S: [ -2.2  38.7 -21.9  41.5 -37.2  -3.2 -26.2 -12.1  -7.2  30.3]
A: [-18.9  -3.1  30.8  -0.5   3.8   5.9  36.0  35.3   3.1  28.4]
W: [ 56.3   9.8 -13.2   0.2  13.5  -6.8 -21.3  -0.4   0.4 -26.6]
U: [ 31.7 -17.6  -8.6  -3.5  -5.9 -31.9  -2.5  11.1 -13.1 -19.9]
Z: [ 15.4  -5.9   6.9 -10.1   5.2 -34.8   9.9  10.7   2.6  19.1]
M: [ 15.4  -5.9   6.9 -10.1   5.2  55.5 -16.1  33.8  -0.1  -0.8]
P: [ 53.4 -25.3 -13.7   9.2  15.8  35.1 -19.0   0.4   8.5  21.6]
V: [ 80.9   5.2 -34.0  16.0  10.6  15.2 -39.9  21.0  -1.7  -6.8]
K: [ 88.2  22.4 -35.7 -45.5   5.1 -45.5 -45.5  18.0 -10.8 -26.5]
G: [-13.7  21.6 -19.0  53.4   9.2  35.2   0.4 -25.3  15.8   8.5]
Q: [ 51.1  20.1   2.4  15.0   7.4  36.5 -17.3  32.8   5.4  14.4]
howmany K: [-45.4] | 0
perm: [  8.5  21.6  35.2 -25.3 -13.7  53.4   0.4  15.8   9.2 -19.0] | G
perm: [-25.3 -19.0 -13.7   0.4   8.5   9.2  15.8  21.6  35.1  53.4] | P

tov: [-77.0 -78.9 -72.6   4.8 -80.7]
vir: [ 17.2  17.2  30.1 -45.9  30.2]
Sogo: [56.3 44.6 41.4  0.8 40.8]
bulu: [-4.5 -5.0 -3.1  0.1 -6.7]
vetav: [56.3 44.6 41.4  0.8 29.7]
q: [56.3 44.6 41.4  0.8 40.8] | Sogo
rev: [29.7  0.8 41.4 44.6] | vetav
howmany vir: [30.1] | 1

Dat: [ 30.3  50.8  19.2 -90.4]
Lotif: [41.9 19.1 41.9 23.1]
nepe: [-35.5  19.1 -27.3  23.1]
howmany Dat: [19.2] | 1
rev: [-27.3  19.1] | nepe
rev: [ 23.1 -27.3] | nepe
howmany Lotif: [19.2] | 0

penoz: [-9.5 -7.3 -9.0 -4.2]
Gil: [  6.9   3.2 -94.7   3.9]
zerep: [22.5 -3.0 72.1 -3.2]
rolo: [-3.0 -3.2 22.5 72.0]
Kas: [-24.6 -19.9  85.3  -6.6]
zosa: [  6.9   3.9 -94.8   3.2]
bagiv: [-24.6 -19.9  85.3   7.6]
perm: [-94.8   3.2   3.9   6.9] | zosa
perm: [-3.0 22.5 72.1 -3.2] | zerep
perm: [-19.9  85.3  -6.6 -24.6] | Kas

Padof: [  2.3 -10.8  10.6  13.1  45.3  -9.4  -6.5  -7.2  39.5  62.0  33.5  -7.5
  17.1 -11.4  11.0  39.0  -9.2  -3.4  58.9 -24.3  28.6  -0.1  24.2 -15.3
  41.7  18.6 -15.4  21.0  27.4 -18.4 -21.7   5.7  40.3  -6.7 -13.1 -11.4
  17.4  26.5 -22.3  23.5  11.9  -7.9  -5.3  25.8 -15.7]
tetod: [-37.5  -5.4   4.6  -3.8  31.3  43.5  12.3  19.9 -13.0  19.5  43.3 -38.2
  -7.1 -31.3 -17.0  16.5  -6.8   7.0 -46.1  -6.0  -3.4   5.7  70.2  33.7
 -15.5  30.6 -25.5  41.0 -33.5  36.6  -8.7  18.4 -23.6 -15.7 -20.7  -2.1
  16.9  11.2 -18.2 -28.7   2.1 -31.9  28.7   7.3  16.4]
dem: [-61.1 -13.0   9.0   7.3  -5.5  43.5   2.6  -0.6   1.9  40.5  62.2 -18.4
 -28.9 -23.1   8.5 -13.7  10.9 -24.3  -3.4  58.9  28.6  -2.9 -19.8  17.1
  -8.2  56.3 -54.0  33.9 -10.8  15.9 -48.7 -33.6   3.0  37.1 -55.8  28.5
 -41.7  26.8  -3.1  14.4  -8.2  -0.8  16.5  -8.7 -40.1]
Ded: [ -0.5  -3.7  26.6   1.5  -3.8  -8.5 -15.7 -13.1  -5.3 -14.9 -13.6 -12.4
  26.0  20.2   4.0  -6.6  -8.0  -2.7  -2.4  13.8  14.7 -19.2  14.4  10.5
   1.6 -29.6 -17.6  -5.1   9.3  -6.4  12.6  42.5 -36.0 -14.4  -3.5   3.3
  12.7  20.1  -2.3  -1.3 -28.5  -6.0  -2.5 -16.9   2.2]
Pud: [ -9.1 -12.5 -31.5  50.8  77.0   8.7  38.9  -4.4  68.8  57.5  45.5 -44.1
 -23.9 -61.0  38.6 -10.5   4.0   1.5   4.4 -14.1 -79.4  51.0 -21.8  -5.1
  12.3  39.4 -35.4   1.9  31.9   2.2  21.1 -33.5 -10.8   6.3 -43.0  56.7
 -10.9  -4.5 -11.2  15.9 -11.0  52.8  -9.6  62.2  23.4]
dapo: [ 37.5  -0.3 -18.7 -28.0 -52.9  -4.7 -54.4   9.2   5.6  10.1  -0.7  29.3
 -13.7  22.9  26.3 -50.8  37.4   0.0  -0.3  24.4  36.0   6.4  -9.3   9.5
 -16.0 -75.8  26.7 -21.6   9.5   1.4  47.6  44.9 -33.6 -24.0   9.4 -45.4
  14.3  -6.7  11.9  40.2  13.4 -40.3  15.1  -4.1 -45.6]
rer: [ -6.4 -32.4  59.2  16.2 -17.3 -11.8 -34.3   2.8  48.6  22.5  20.5  19.0
 -19.3  29.7  74.0  29.0 -13.1 -10.3 -12.7 -53.6  11.2  39.4 -20.2 -28.6
  57.8 -16.2  18.7  30.4  35.9   4.7  14.8 -11.4 -10.6  37.8   0.4   8.7
 -16.3 -23.3 -13.1  -6.7 -44.8 -26.9 -27.5  53.5  -3.1]
zud: [ -0.5   8.1   6.7   9.6  21.3 -17.1  46.7  21.5 -12.9  19.0 -16.0   8.8
 -18.9 -11.7  38.2 -21.6 -38.9 -28.1  11.2 -14.2 -28.4  16.3  29.1  23.9
 -14.0   5.3 -18.4 -14.1  16.7  11.0  19.4  -4.6  17.9 -42.0   9.6  30.9
 -24.3 -30.3  29.6 -13.8 -11.8  41.4  31.8   3.4 -14.7]
lopa: [ 45.3   9.8   8.9 -13.2 -31.5  -4.5 -21.8  19.0  21.5 -16.0 -12.9   3.9
  13.3  -3.2   2.3  39.9 -42.0  -0.7   9.7  13.7  32.7 -27.3  -9.1 -35.1
   6.6 -16.5   4.1 -17.7  -7.1  -0.6 -40.1  -9.9  66.7  11.2  21.1 -56.0
  35.2   7.1 -27.8 -15.5  -3.6 -22.1 -14.6   2.7 -17.3]
howmany dapo: [5.6] | 1
rev: [-12.9 -16.0  21.5  19.0] | lopa
rev: [ 28.6 -24.3  58.9  -3.4] | Padof
rev: [-35.1  -9.1 -27.3  32.7  13.7   9.7  -0.7 -42.0] | lopa
rev: [ 19.5 -13.0  19.9  12.3  43.5  31.3  -3.8   4.6  -5.4 -37.5] | tetod
howmany dapo: [26.7] | 1

sisid: [  4.7  26.2 -63.1 -54.5 -58.9  -3.5   1.2 -79.3  76.9 -12.5  -2.0   7.1
 -30.7  36.2]
dovak: [ 15.1  26.2 -30.7 -51.1 -30.7  15.1  15.1  15.1  76.9  -2.4   3.4   0.9
 -30.7  42.4]
gemol: [  6.4  26.2 -63.1 -54.5 -51.5  -3.5   1.2 -79.3  76.9 -12.5  -2.0   7.1
 -30.7  36.2]
geraf: [ -1.6  26.2 -63.1 -54.5 -30.8  -3.5   1.2 -79.3  76.9 -30.8  -2.0   7.1
 -30.7  31.5]
q: [ -1.6  26.2 -63.1 -54.5 -30.8  -3.5   1.2 -79.3  76.9 -30.8  -2.0   7.1
 -30.7  31.5] | geraf
howmany dovak: [-30.7] | 3
howmany geraf: [31.6] | 0
howmany dovak: [-30.6] | 0

